Below is a small trained network, with its code and all its weights. Each question gives an input and a target symbol and asks what happens when units are switched off, that is, made to give their printed mean instead of their output.

import numpy as np


def w(rows, s, z=0):
    codes = np.array(rows[::2]) - 128.0
    scale = np.full(codes.shape[1], s)
    scale[-1] = z or s
    return codes * scale


def softmax(a):
    e = np.exp(a - a.max(-1, keepdims=True))
    return e / e.sum(-1, keepdims=True)


def log_softmax(a):
    a = a - a.max(-1, keepdims=True)
    return a - np.log(np.exp(a).sum(-1, keepdims=True))


def net(x, mask):
    ids = ['ΦΩγεζμ'.index(c) for c in x.split()]
    T = len(ids)
    res = E[ids] + P[:T]
    u = 0
    for l in range(3):
        r = res
        for j in range(2):
            rows = slice(4 * j, 4 * j + 4)
            q, k, v = (r @ M[l][rows].T for M in (Q, K, V))
            z = softmax(np.where(np.tri(T) > 0, q @ k.T / 4**0.5, -1e9)) @ v
            o = O[l][rows]
            res = res + np.where(mask[u + j], z, o[:, -1]) @ o[:, :-1]
        u += 2
    return log_softmax(res[-1] @ U[:, :-1].T + U[:, -1])


Q, K, V, O = {}, {}, {}, {}
E = w([
[110,108,184,115,93,183,12,33,132,77,128],'Φ',
[144,108,249,159,107,108,64,143,91,173,193],'Ω',
[137,145,122,93,194,181,197,163,53,125,125],'γ',
[40,144,91,214,187,89,152,131,150,216,74],'ε',
[190,93,64,98,172,89,88,100,127,164,123],'ζ',
[104,98,71,192,192,52,165,83,87,123,166],'μ',
],0.018)
P = w([
[111,90,131,74,43,9,127,130,72,120,98],'0',
[198,98,78,179,20,133,202,88,103,125,131],'1',
[94,84,149,70,72,92,180,72,116,176,101],'2',
[162,118,126,168,136,137,195,121,152,44,158],'3',
[46,81,148,70,148,117,163,120,128,173,119],'4',
[145,123,111,160,207,158,150,164,152,47,178],'5',
[37,83,126,68,207,121,136,130,146,169,166],'6',
[144,132,128,91,217,151,136,178,146,62,193],'7',
],0.012)
Q[0] = w([
[135,148,116,156,135,130,124,107,163,117,160],'0.h0',
[79,87,137,94,202,102,117,151,158,87,142],'0.h0',
[127,136,95,142,101,66,89,119,122,123,112],'0.h0',
[127,133,25,138,51,174,141,54,64,156,119],'0.h0',
[106,190,175,30,1,133,121,74,199,81,35],'0.h1',
[124,46,107,150,170,70,158,75,91,126,120],'0.h1',
[70,200,131,132,138,176,52,118,208,39,122],'0.h1',
[140,161,117,112,131,109,145,100,135,67,88],'0.h1',
],0.0074)
K[0] = w([
[112,134,125,94,109,147,136,123,120,157,157],'0.h0',
[136,135,148,152,132,166,100,116,118,130,115],'0.h0',
[138,136,151,127,137,149,145,158,87,102,69],'0.h0',
[137,158,136,137,102,111,130,160,131,158,173],'0.h0',
[210,154,131,181,144,92,191,191,170,138,160],'0.h1',
[132,128,143,141,116,182,145,92,159,130,120],'0.h1',
[144,96,114,119,172,136,149,164,138,251,210],'0.h1',
[133,120,121,158,149,135,166,115,99,156,81],'0.h1',
],0.011)
V[0] = w([
[158,176,142,140,211,83,139,225,4,243,190],'0.h0',
[51,103,133,81,84,138,80,94,106,108,133],'0.h0',
[86,6,104,111,133,138,126,182,106,139,132],'0.h0',
[69,134,150,147,122,185,28,159,174,71,196],'0.h0',
[91,139,135,191,142,110,115,116,118,71,169],'0.h1',
[72,229,68,114,83,242,2,25,186,88,194],'0.h1',
[85,226,108,138,156,117,143,99,46,51,86],'0.h1',
[155,93,92,153,30,187,208,152,110,178,160],'0.h1',
],0.0053)
O[0] = w([
[190,39,153,194,120,205,135,47,70,136,46,12],'0.h0',
[115,253,59,129,174,37,196,184,147,121,91,255],'0.h0',
[153,175,190,146,126,200,85,108,115,163,221,164],'0.h0',
[116,56,67,96,148,114,181,107,166,201,233,123],'0.h0',
[119,166,95,119,117,148,73,132,85,107,93,148],'0.h1',
[158,58,185,183,52,221,53,105,92,153,124,231],'0.h1',
[179,172,157,151,99,130,93,136,144,189,154,132],'0.h1',
[143,133,151,141,118,124,213,69,192,139,103,90],'0.h1',
],0.0058,0.0051)
Q[1] = w([
[97,137,20,199,125,118,134,207,12,186,101],'1.h0',
[92,202,36,82,98,147,150,162,134,178,220],'1.h0',
[214,161,176,166,125,177,122,187,180,111,1],'1.h0',
[117,63,101,166,92,202,115,79,124,117,108],'1.h0',
[161,223,120,118,54,160,160,185,131,156,164],'1.h1',
[104,72,60,109,65,66,185,202,111,93,106],'1.h1',
[135,206,87,76,83,120,153,98,222,182,204],'1.h1',
[101,119,114,180,23,109,92,77,135,115,199],'1.h1',
],0.0057)
K[1] = w([
[132,81,138,139,207,145,86,185,157,187,153],'1.h0',
[142,95,166,185,152,190,117,168,228,82,207],'1.h0',
[162,77,189,135,62,3,140,152,47,136,146],'1.h0',
[139,191,107,178,92,122,136,116,71,156,52],'1.h0',
[156,180,126,120,59,143,161,113,91,127,97],'1.h1',
[167,109,161,149,89,71,149,101,109,82,25],'1.h1',
[205,88,128,189,71,163,119,125,122,138,74],'1.h1',
[147,133,116,160,89,134,125,93,188,137,173],'1.h1',
],0.0064)
V[1] = w([
[91,66,133,178,102,93,226,161,89,139,164],'1.h0',
[104,178,93,144,145,202,66,95,91,114,98],'1.h0',
[167,95,120,170,150,150,150,121,141,125,184],'1.h0',
[142,2,183,180,106,153,102,95,72,96,132],'1.h0',
[252,140,141,124,143,118,130,222,90,187,182],'1.h1',
[230,188,87,199,155,174,185,82,128,237,182],'1.h1',
[70,161,142,58,82,102,124,154,163,63,148],'1.h1',
[106,104,116,175,159,162,157,146,207,61,116],'1.h1',
],0.0059)
O[1] = w([
[189,149,139,135,113,154,97,81,144,120,136,113],'1.h0',
[112,64,152,147,79,41,136,139,178,14,120,162],'1.h0',
[69,60,239,51,43,138,105,102,167,100,115,66],'1.h0',
[57,216,48,147,66,105,75,172,110,87,131,87],'1.h0',
[52,102,90,125,81,81,18,158,144,70,124,76],'1.h1',
[3,61,131,27,117,36,97,202,160,18,134,26],'1.h1',
[85,142,89,83,189,42,156,102,146,221,189,175],'1.h1',
[32,57,157,120,36,114,135,80,241,136,233,4],'1.h1',
],0.0054,0.0042)
Q[2] = w([
[117,165,245,116,246,84,84,84,108,106,119],'2.h0',
[148,95,128,122,125,113,143,206,217,204,133],'2.h0',
[173,77,111,44,119,114,145,153,110,136,175],'2.h0',
[157,148,197,205,31,93,115,181,66,151,195],'2.h0',
[61,88,165,36,104,100,152,29,111,194,106],'2.h1',
[132,154,108,85,254,26,109,169,71,206,137],'2.h1',
[172,208,134,209,218,160,99,108,187,67,183],'2.h1',
[105,209,158,21,219,93,134,66,153,175,175],'2.h1',
],0.0075)
K[2] = w([
[55,86,102,96,160,228,68,137,252,119,216],'2.h0',
[106,162,102,159,53,40,162,200,221,100,47],'2.h0',
[92,81,65,53,115,107,132,153,77,57,158],'2.h0',
[130,236,78,102,112,111,190,14,97,128,147],'2.h0',
[223,189,101,243,88,251,104,133,174,18,132],'2.h1',
[98,136,90,86,216,108,128,226,238,116,231],'2.h1',
[42,18,177,26,151,195,122,79,94,197,141],'2.h1',
[77,54,74,168,198,255,62,138,248,110,200],'2.h1',
],0.007)
V[2] = w([
[136,186,246,122,179,63,68,133,117,133,142],'2.h0',
[81,119,196,131,88,117,95,100,140,107,204],'2.h0',
[155,122,70,164,172,69,72,88,193,185,80],'2.h0',
[67,114,84,210,194,90,200,142,135,179,135],'2.h0',
[157,129,140,54,143,211,58,144,145,188,57],'2.h1',
[106,88,141,179,109,32,57,8,186,121,55],'2.h1',
[72,134,138,214,160,94,109,230,160,198,43],'2.h1',
[2,183,147,145,130,238,133,103,138,76,126],'2.h1',
],0.0069)
O[2] = w([
[192,121,109,147,84,175,115,147,162,161,148,254],'2.h0',
[135,141,142,172,148,160,93,61,130,162,137,39],'2.h0',
[100,104,141,104,159,171,185,127,159,101,166,208],'2.h0',
[99,133,113,94,94,92,109,83,142,104,102,177],'2.h0',
[172,29,138,96,144,87,145,162,130,191,97,109],'2.h1',
[81,121,74,83,112,171,166,114,119,128,170,91],'2.h1',
[120,135,191,74,134,110,132,9,94,143,154,111],'2.h1',
[156,167,120,107,86,84,193,136,119,135,115,20],'2.h1',
],0.011,0.0056)
U = w([
[142,185,187,168,136,34,92,128,193,75,44,209],'Φ',
[67,245,138,159,153,103,13,114,168,20,99,88],'Ω',
[48,81,181,153,210,131,94,158,159,87,107,58],'γ',
[161,167,134,253,197,205,102,38,142,195,72,179],'ε',
[130,156,185,123,119,86,137,62,149,109,111,49],'ζ',
[108,156,122,145,60,74,167,168,198,132,140,252],'μ',
],0.0047,0.0016)

Each question gives the input, a string of symbols that net reads in full, and the target symbol t.
The units are the heads (4 rows each of Q, K, V and O). Each row of codes is followed by its name. A weight is (code - 128) times the scale printed after its matrix; where a second scale follows, it is the last column's (O and U).
mask holds one flag per head, layer by layer. A switched-off head (its flag False) gives its mean, the last column of its rows in O, instead of its output. The means were averaged over made-up inputs and are rounded, as every weight is.
A unit's drop is (log p(t) with every unit on - log p(t) with that unit switched off) / (log p(t) with every unit on - log p(t) with every unit switched off).
The circuit of an input: a set's keep is (log p(t) with only the set's units on - log p(t) with every unit switched off) / (log p(t) with every unit on - log p(t) with every unit switched off). Starting from all 6 units, units are removed one at a time, each time the one whose removal leaves the highest keep (on an exact tie, the one counted first), for as long as the keep stays at least 0.8.
units of the circuit, in order: the units of the circuit, biggest drop first
most important unit: the unit with the biggest drop
heads that matter: for each layer, one digit per head in row order, 1 if its drop is at least 0.15 and else 0, layers parted by /
input Φ γ Φ, target Φ: most important unit	0.h1
input γ μ ζ, target Ω: heads that matter	01 / 01 / 01
input γ γ Φ ε μ Φ γ, target μ: units of the circuit, in order	[0.h1, 2.h1, 0.h0]
input Φ Φ Ω γ ζ ε ζ μ, target γ: heads that matter	00 / 00 / 01
input Φ ζ ζ, target γ: heads that matter	00 / 01 / 11
input μ ζ ζ, target γ: units of the circuit, in order	[2.h1, 2.h0]
input Φ γ Φ γ μ γ, target Ω: heads that matter	01 / 01 / 11
input γ μ γ ζ Φ Ω γ Φ, target Φ: heads that matter	11 / 00 / 01
input ε Φ ζ μ Φ, target Ω: units of the circuit, in order	[0.h1, 2.h1]
input μ μ ζ ε, target γ: heads that matter	11 / 00 / 11
input μ Ω ε Φ Φ Ω, target μ: heads that matter	11 / 00 / 01
input Φ ε Φ ε, target μ: heads that matter	01 / 01 / 11
input Φ μ ε Φ μ, target μ: units of the circuit, in order	[2.h1, 1.h1]
input Φ Ω γ Φ γ ζ, target Φ: most important unit	2.h1
input γ Φ γ Φ ζ, target μ: heads that matter	11 / 00 / 01
input γ γ Ω ε Φ Φ, target μ: heads that matter	11 / 00 / 01
input Ω Φ γ Φ Ω, target μ: heads that matter	10 / 00 / 01
input Φ Φ μ ζ Ω γ ε γ, target ζ: heads that matter	00 / 00 / 01
input Ω ε μ, target ζ: units of the circuit, in order	[2.h1, 1.h1]
input ε γ γ γ Φ Φ ε, target μ: units of the circuit, in order	[2.h1, 0.h0, 0.h1, 1.h1]
input ε Φ Ω, target ε: units of the circuit, in order	[0.h1, 1.h0]
input Ω Φ Φ ε ε μ, target ζ: heads that matter	10 / 00 / 01
input ε γ ε ζ, target ζ: most important unit	0.h0
input ε ε Φ ε Φ, target ζ: units of the circuit, in order	[0.h1, 2.h1]
input Φ Φ Φ Ω γ, target ε: units of the circuit, in order	[0.h0, 2.h0, 1.h0, 2.h1]
input Ω ζ Ω γ ζ γ μ, target Φ: units of the circuit, in order	[2.h1, 1.h0]
